Here is a tiny trained network, its code and every weight. The questions are about switching its units off for an input and a class, where a switched-off unit gives its printed mean instead of its output.

import numpy as np


def w(rows, s, z=0):
    codes = np.array(rows[::2]) - 128.0
    scale = np.full(codes.shape[1], s)
    scale[-1] = z or s
    return codes * scale


def f(y):
    return y / 2 * (1 + np.tanh(0.7978845608 * (y + 0.044715 * y**3)))


def log_softmax(a):
    a = a - a.max(-1, keepdims=True)
    return a - np.log(np.exp(a).sum(-1, keepdims=True))


def net(x, mask):
    res = np.array(x, float).reshape(1, 8) / 4 @ E
    y = f(res @ A[0][:, :-1].T + A[0][:, -1])
    res = res + np.where(mask, y, B[0][:, -1]) @ B[0][:, :-1]
    return log_softmax(res[-1] @ U[:, :-1].T + U[:, -1])


A, B = {}, {}
E = w([
[117,130,129,103,126,109,159,100,143,127],'x0',
[141,150,125,158,136,114,107,152,125,142],'x1',
[117,96,128,112,115,146,152,115,141,122],'x2',
[163,17,185,192,234,89,182,132,24,202],'x3',
[119,134,128,133,126,119,153,144,145,137],'x4',
[87,111,2,217,125,153,217,40,76,74],'x5',
[140,184,132,155,154,124,92,174,101,124],'x6',
[192,67,42,91,105,17,127,208,98,97],'x7',
],0.0087)
A[0] = w([
[165,43,192,163,254,107,209,114,36,230,11],'N1',
[151,102,217,69,149,122,115,147,150,174,125],'N2',
[143,145,251,124,121,72,112,158,149,158,3],'N3',
[73,153,179,136,158,175,139,107,145,211,31],'N4',
[69,160,227,152,157,172,121,84,141,146,98],'N5',
[194,138,226,48,118,153,90,162,164,135,44],'N6',
[232,109,73,11,126,67,166,182,62,174,22],'N7',
[72,129,85,184,165,145,150,115,113,112,30],'N8',
],0.0069,0.0028)
B[0] = w([
[143,208,44,97,131,209,63,123,161,163,250],'N1',
[171,123,151,121,85,182,192,76,116,148,181],'N2',
[126,147,160,107,64,155,166,79,65,135,174],'N3',
[2,49,162,194,61,77,142,161,130,129,166],'N4',
[46,77,126,134,145,21,76,240,160,118,185],'N5',
[169,153,142,196,66,156,191,28,110,90,193],'N6',
[97,58,140,88,107,83,78,125,85,164,188],'N7',
[139,93,105,211,94,84,122,91,71,83,161],'N8',
],0.0096,0.012)
U = w([
[173,146,154,212,120,158,197,61,2,120,84],'0',
[145,196,123,79,127,202,50,121,191,147,107],'1',
[95,63,188,126,127,68,58,163,58,145,62],'2',
[133,139,167,113,164,162,119,111,100,130,254],'3',
],0.0082,0.0072)

Each question gives the input, the list of numbers given to net, and the class t.
The units are the neurons (one row each of A and B). Each row of codes is followed by its name. A weight is (code - 128) times the scale printed after its matrix; where a second scale follows, it is the last column's (A, B and U).
mask holds one flag per neuron, in row order. A switched-off neuron (its flag False) gives its mean, the last column of its row in B, instead of its output. The means were averaged over made-up inputs and are rounded, as every weight is.
A unit's drop is (log p(t) with every unit on - log p(t) with that unit switched off) / (log p(t) with every unit on - log p(t) with every unit switched off).
The circuit of an input: a set's keep is (log p(t) with only the set's units on - log p(t) with every unit switched off) / (log p(t) with every unit on - log p(t) with every unit switched off). Starting from all 8 units, units are removed one at a time, each time the one whose removal leaves the highest keep (on an exact tie, the one counted first), for as long as the keep stays at least 0.8.
units of the circuit, in order: the units of the circuit, biggest drop first
top k neurons: the k neurons with the biggest drops, biggest first
drop when u is switched off: that unit's drop, to one decimal
input [3,-6,7,-4,-5,4,6,8], class 2: top 4 neurons	[N1; N7; N6; N2]
input [-7,0,4,3,2,3,-8,-2], class 3: top 3 neurons	[N6; N2; N3]
input [0,-3,-3,7,-7,6,-2,-2], class 1: top 2 neurons	[N1; N6]
input [7,5,7,0,-4,3,-8,7], class 2: top 2 neurons	[N7; N1]
input [8,-7,1,5,-6,2,-8,5], class 3: top 3 neurons	[N1; N5; N7]
input [3,2,4,7,4,-3,-2,-6], class 1: top neuron	[N1]
input [7,-4,-3,5,4,-7,-5,2], class 0: top 2 neurons	[N6; N2]
input [4,2,1,-4,8,-5,0,3], class 0: units of the circuit, in order	[N1; N6]
input [-3,3,-1,5,-3,-8,3,7], class 0: top 4 neurons	[N6; N2; N3; N5]
input [-2,8,6,-6,-2,-7,-5,5], class 0: units of the circuit, in order	[N6; N1]
input [-2,-6,-1,-3,-4,5,-6,7], class 2: top 3 neurons	[N1; N6; N7]
input [-1,-6,3,-4,-6,0,0,-6], class 2: units of the circuit, in order	[N1; N5]
input [5,-1,-7,7,2,0,-8,-7], class 1: top 2 neurons	[N1; N7]
input [5,-1,8,1,-5,-8,-4,-5], class 0: units of the circuit, in order	[N6]
input [-3,1,-1,4,-5,-6,-6,-6], class 0: top 2 neurons	[N6; N2]
input [4,5,1,4,-2,3,-4,0], class 1: units of the circuit, in order	[N1; N6]
input [5,-6,3,-5,-5,-7,2,-6], class 0: drop when N6 is switched off	0.7
input [-2,0,2,-5,-3,4,-8,8], class 2: drop when N4 is switched off	-0.1
input [4,6,6,-2,0,0,-2,5], class 2: drop when N8 is switched off	-0.1
input [-8,-2,2,-6,-2,0,4,8], class 2: units of the circuit, in order	[N1]
